Below is a small trained network, with its code and all its weights. Each question gives an input and a class and asks what happens when units are switched off, that is, made to give their printed mean instead of their output.

import numpy as np


def w(rows, s, z=0):
    codes = np.array(rows[::2]) - 128.0
    scale = np.full(codes.shape[1], s)
    scale[-1] = z or s
    return codes * scale


def f(y):
    return np.maximum(y, 0)


def log_softmax(a):
    a = a - a.max(-1, keepdims=True)
    return a - np.log(np.exp(a).sum(-1, keepdims=True))


def net(x, mask):
    res = np.array(x, float).reshape(1, 6) / 4 @ E
    y = f(res @ A[0][:, :-1].T + A[0][:, -1])
    res = res + np.where(mask, y, B[0][:, -1]) @ B[0][:, :-1]
    return log_softmax(res[-1] @ U[:, :-1].T + U[:, -1])


A, B = {}, {}
E = w([
[117,128,125,122],'x0',
[126,132,130,130],'x1',
[83,108,231,92],'x2',
[75,66,116,254],'x3',
[123,129,126,124],'x4',
[157,6,110,74],'x5',
],0.0088)
A[0] = w([
[60,118,207,142,84],'n1',
[61,102,220,105,91],'n2',
[198,163,2,86,117],'n3',
[82,213,106,144,217],'n4',
[41,58,91,151,141],'n5',
[111,198,147,7,74],'n6',
[139,62,82,103,172],'n7',
[168,179,8,162,201],'n8',
[41,89,147,200,45],'n9',
[146,158,108,66,43],'n10',
[204,137,62,165,223],'n11',
[188,227,110,54,96],'n12',
[230,127,143,58,104],'n13',
[150,183,85,198,223],'n14',
[171,130,42,207,120],'n15',
[149,27,81,59,252],'n16',
[142,83,159,72,107],'n17',
[80,99,122,182,58],'n18',
[115,117,18,135,108],'n19',
],0.0096,0.0037)
B[0] = w([
[141,120,161,112,183],'n1',
[170,110,197,71,199],'n2',
[145,108,206,130,215],'n3',
[45,209,165,102,210],'n4',
[195,218,141,165,210],'n5',
[198,149,77,173,219],'n6',
[2,209,180,176,201],'n7',
[118,110,170,85,233],'n8',
[243,103,99,122,197],'n9',
[205,83,111,215,163],'n10',
[114,129,163,101,213],'n11',
[141,101,148,222,223],'n12',
[191,181,106,189,195],'n13',
[126,205,136,102,211],'n14',
[178,108,218,115,208],'n15',
[28,237,156,171,254],'n16',
[171,179,152,174,176],'n17',
[247,129,19,194,173],'n18',
[180,104,175,38,188],'n19',
],0.006,0.0084)
U = w([
[211,107,114,180,1],'0',
[122,113,169,105,251],'1',
[124,119,154,106,255],'2',
[162,73,233,34,19],'3',
[52,148,153,153,65],'4',
[123,113,146,112,217],'5',
[83,75,73,67,43],'6',
[101,32,25,5,3],'7',
],0.013,0.0054)

Each question gives the input, the list of numbers given to net, and the class t.
The units are the neurons (one row each of A and B). Each row of codes is followed by its name. A weight is (code - 128) times the scale printed after its matrix; where a second scale follows, it is the last column's (A, B and U).
mask holds one flag per neuron, in row order. A switched-off neuron (its flag False) gives its mean, the last column of its row in B, instead of its output. The means were averaged over made-up inputs and are rounded, as every weight is.
A unit's drop is (log p(t) with every unit on - log p(t) with that unit switched off) / (log p(t) with every unit on - log p(t) with every unit switched off).
The circuit of an input: a set's keep is (log p(t) with only the set's units on - log p(t) with every unit switched off) / (log p(t) with every unit on - log p(t) with every unit switched off). Starting from the 12 units with the biggest drops (on a tie, the unit counted first), units are removed one at a time, each time the one whose removal leaves the highest keep (on an exact tie, the one counted first), for as long as the keep stays at least 0.8.
circuit, biggest first: the units of the circuit, biggest drop first
most important unit: the unit with the biggest drop
k most important neurons: the k neurons with the biggest drops, biggest first
drop when u is switched off: that unit's drop, to one decimal
input [-3,-7,8,4,-5,-7], class 3: circuit, biggest first : (n2 n16)
input [-2,5,-4,-6,-6,5], class 0: most important unit : n13
input [-3,0,0,4,-2,7], class 4: 2 most important neurons : (n16 n7)
input [6,-5,8,-8,6,-8], class 0: circuit, biggest first : (n6 n12)
input [0,-5,4,-7,-2,-7], class 0: circuit, biggest first : (n6 n12)
input [6,-1,6,-8,7,5], class 0: 2 most important neurons : (n6 n13)
input [-3,4,-8,-7,-6,-1], class 3: 3 most important neurons : (n3 n8 n11)
input [-4,-8,-7,-8,-7,2], class 0: 3 most important neurons : (n13 n12 n10)
input [-3,-3,-7,4,3,5], class 3: circuit, biggest first : (n19 n15)
input [-5,5,7,1,0,-2], class 3: 2 most important neurons : (n2 n16)
input [-5,8,8,8,8,-3], class 0: circuit, biggest first : (n18 n9)
input [-6,5,4,-6,-3,5], class 0: circuit, biggest first : (n13 n6 n17)
input [4,-7,4,-8,0,4], class 0: 2 most important neurons : (n6 n13)
input [-2,-2,2,7,1,8], class 4: circuit, biggest first : (n16)
input [-7,2,2,7,0,5], class 0: 4 most important neurons : (n18 n9 n5 n4)
input [4,2,8,1,2,-7], class 3: 4 most important neurons : (n2 n16 n1 n7)
input [-6,-8,-6,6,3,5], class 2: 2 most important neurons : (n7 n16)
input [2,-2,7,-3,-5,8], class 4: drop when n16 is switched off : 0.5
input [1,3,2,-5,8,8], class 4: drop when n16 is switched off : 0.4
input [0,-8,-1,8,1,-5], class 0: circuit, biggest first : (n9)
input [-6,-6,-2,-4,-5,7], class 4: drop when n7 is switched off : 0.2
input [3,1,-3,-7,-3,2], class 0: drop when n1 is switched off : 0.0
